[[ 2.80  0.13 -5.50 -2.04  0.57  0.33  0.45  0.33  0.24  2.66 -0.14  0.45]
 [-0.06  0.03 -0.14  0.06 -0.05 -0.19 -0.05 -0.04 -0.01 -0.06  0.00 -0.14]]
->
[[ 2.80  0.13 -5.50 -2.04  0.57  0.33  0.45  0.33  0.24  2.66 -0.14  0.45]]

[[ 3.40 -1.25]
 [ 1.77 -3.71]
 [ 0.91 -1.23]
 [-1.56  2.62]
 [ 4.30 -0.66]
 [ 4.42 -0.90]
 [ 2.50  0.01]
 [ 0.36  1.94]
 [-1.61  4.45]]
->
[[ 3.40 -1.25]
 [ 0.91 -1.23]
 [ 4.30 -0.66]
 [ 2.50  0.01]
 [-1.61  4.45]]

[[ 1.03  3.05 -0.90  0.32  0.63  0.88  0.67 -0.17 -2.55  1.50 -0.76 -2.37
   0.51  1.18]
 [-2.82  5.24 -1.18 -0.11  2.04  2.88 -0.29 -0.26 -0.66  4.71 -0.59 -1.39
   0.79  2.56]
 [-3.85  3.87  0.23 -2.47 -1.20 -0.48 -2.54 -2.34 -0.50  4.38  0.57  0.20
  -2.37  0.80]]
->
[[ 1.03  3.05 -0.90  0.32  0.63  0.88  0.67 -0.17 -2.55  1.50 -0.76 -2.37
   0.51  1.18]
 [-3.85  3.87  0.23 -2.47 -1.20 -0.48 -2.54 -2.34 -0.50  4.38  0.57  0.20
  -2.37  0.80]]

[[ 1.20  0.96]
 [ 0.77 -4.36]]
->
[[1.20 0.96]]

[[-2.79  0.34  0.30 -2.25 -3.25  2.39  2.10  3.90  4.06 -3.85 -4.27 -0.46]
 [-3.44  4.49  3.06 -0.64  3.78 -2.64 -1.04 -3.75 -2.20  0.32  4.59 -0.13]
 [ 2.58  5.16  3.41  2.76  2.59  0.10  4.68 -3.12 -3.13  0.95 -4.80  2.02]
 [ 4.67 -1.99 -0.13  1.02  3.17  1.18 -2.47 -4.92  0.04 -3.12  1.54 -3.81]]
->
[[-2.79  0.34  0.30 -2.25 -3.25  2.39  2.10  3.90  4.06 -3.85 -4.27 -0.46]
 [ 2.58  5.16  3.41  2.76  2.59  0.10  4.68 -3.12 -3.13  0.95 -4.80  2.02]]

[[-0.15 -4.60 -0.07 -2.30  3.61 -4.86  0.05 -0.05 -0.21 -0.49  3.73  0.09
   0.23 -0.23  0.04]
 [ 0.11 -0.73 -0.35 -0.41 -0.47 -0.67 -0.65  4.26  0.08 -0.60 -0.51 -0.30
   1.92 -0.08 -0.36]]
->
[[-0.15 -4.60 -0.07 -2.30  3.61 -4.86  0.05 -0.05 -0.21 -0.49  3.73  0.09
   0.23 -0.23  0.04]]

[[-0.23 -2.07 -0.61 -0.23]
 [-1.69 -3.52 -1.22 -0.68]
 [-1.21 -2.01 -1.48 -1.31]
 [-0.36 -0.26 -0.64 -0.36]
 [-0.27 -2.08 -0.70 -0.37]
 [-0.56 -3.16  0.14  0.98]
 [-4.53 -1.99 -1.69 -3.50]
 [-0.66 -1.98  0.13  0.44]]
->
[[-0.23 -2.07 -0.61 -0.23]
 [-1.21 -2.01 -1.48 -1.31]
 [-0.27 -2.08 -0.70 -0.37]
 [-4.53 -1.99 -1.69 -3.50]]

[[-2.25  1.11 -2.27  0.43 -3.44  2.77 -3.93 -2.20  0.94  3.52 -0.67  2.07
   0.80 -2.14]
 [ 1.96  2.50  3.05 -2.25 -2.08  4.20 -1.93  2.54  0.31 -1.98 -1.79 -1.02
   3.98  2.51]
 [-2.76  0.41  3.52  2.30  2.33 -0.01 -2.69 -0.58 -1.14  3.79  4.11 -0.96
  -0.08  1.39]
 [-1.01 -2.93 -0.25  0.42  1.81 -3.09  1.88 -2.54  1.84 -0.25  0.87  1.72
  -3.84  1.20]
 [ 0.93  0.93  0.58  1.64 -3.06 -2.12 -0.54 -2.50 -1.86 -0.47 -1.20  4.24
   2.85 -1.41]
 [ 2.08 -3.32  3.91  1.87  0.58 -0.81 -3.10 -0.65 -2.74 -3.95 -1.54 -1.75
   0.70 -4.27]]
->
[[-2.25  1.11 -2.27  0.43 -3.44  2.77 -3.93 -2.20  0.94  3.52 -0.67  2.07
   0.80 -2.14]
 [-2.76  0.41  3.52  2.30  2.33 -0.01 -2.69 -0.58 -1.14  3.79  4.11 -0.96
  -0.08  1.39]
 [ 0.93  0.93  0.58  1.64 -3.06 -2.12 -0.54 -2.50 -1.86 -0.47 -1.20  4.24
   2.85 -1.41]]

[[-1.86 -2.04 -0.06  0.25 -1.14 -0.98 -3.53]
 [-1.73 -1.58 -1.58 -1.38 -1.27 -1.35  0.21]
 [-5.47 -4.68  0.25  0.59 -0.44  0.08  3.06]
 [ 1.10  0.59 -5.13 -1.49 -2.26 -4.43  3.06]]
->
[[-1.86 -2.04 -0.06  0.25 -1.14 -0.98 -3.53]
 [-5.47 -4.68  0.25  0.59 -0.44  0.08  3.06]]
---
[[ 3.28 -2.73 -0.18]
 [ 3.40 -0.54  4.50]]
->
[[-2.73 -0.18]
 [-0.54  4.50]]

[[ 2.27 -2.30 -1.45  0.70 -2.11]
 [ 0.29 -0.38  1.39 -1.64 -0.93]
 [ 2.78 -2.96 -3.21  1.21 -1.98]
 [-2.04  0.02  2.16 -0.38  1.49]
 [-2.64  4.05  2.07 -3.65  2.36]]
->
[[-2.30 -1.45]
 [-0.38  1.39]]

[[-0.55  4.24  0.45  0.77]
 [-2.06  1.14 -1.70  2.31]
 [-0.20  2.54  0.39  0.13]]
->
[[ 4.24  0.45]
 [ 1.14 -1.70]]

[[-4.40  0.46 -2.06]
 [ 1.46 -2.86  1.11]]
->
[[ 0.46 -2.06]
 [-2.86  1.11]]

[[ 3.67 -2.99 -3.83]
 [-1.64  2.00 -5.43]]
->
[[-2.99 -3.83]
 [ 2.00 -5.43]]

[[ 1.96 -1.96  5.47]
 [-2.14 -1.28  5.21]
 [-2.39 -0.40  3.00]
 [ 0.65 -1.58  1.53]]
->
[[-1.96  5.47]
 [-1.28  5.21]]
---
[[ 3.62  0.89 -3.54  2.53]
 [ 4.04  0.54 -3.58  2.29]
 [ 4.10  0.01 -3.64  2.26]
 [ 1.45  0.17 -2.27  0.52]
 [ 0.18 -0.83 -0.25  0.65]]
->
[[ 4.04  0.54 -3.58]
 [ 4.10  0.01 -3.64]]

[[-1.12 -2.94 -5.41]
 [-3.27 -3.49  0.08]
 [-2.16 -2.45 -0.34]
 [-1.03 -1.25  0.07]]
->
[[-3.27 -3.49  0.08]
 [-2.16 -2.45 -0.34]]

[[ 0.43  0.26  0.21  1.18]
 [ 0.64 -0.21  0.04 -0.89]
 [ 4.15  3.71  1.43  1.51]]
->
[[ 0.64 -0.21  0.04]
 [ 4.15  3.71  1.43]]

[[-3.32 -4.48  1.03  5.30]
 [ 2.32 -2.31 -1.08 -0.64]
 [ 3.93  0.27 -1.74 -4.30]]
->
[[ 2.32 -2.31 -1.08]
 [ 3.93  0.27 -1.74]]

[[-1.56 -0.98 -0.50 -1.29  0.28]
 [ 1.66  1.06 -0.62  2.02 -0.94]
 [-0.24 -0.93 -0.44  2.47 -0.56]
 [ 0.29 -1.62  5.63  0.76 -1.32]
 [ 0.07 -0.61  0.70  1.28  0.12]]
->
[[ 1.66  1.06 -0.62]
 [-0.24 -0.93 -0.44]]

[[ 1.89  2.09  5.37 -2.62]
 [-2.69  1.38  5.47 -4.41]
 [ 3.99 -0.86 -4.71 -1.79]
 [ 3.23 -1.30  0.77 -3.55]]
->
[[-2.69  1.38  5.47]
 [ 3.99 -0.86 -4.71]]

[[ 0.25 -5.23  4.25]
 [-1.61 -4.16  3.91]
 [-3.13  3.27  0.48]
 [-4.95 -0.23  3.20]
 [-5.02 -0.58  1.18]]
->
[[-1.61 -4.16  3.91]
 [-3.13  3.27  0.48]]
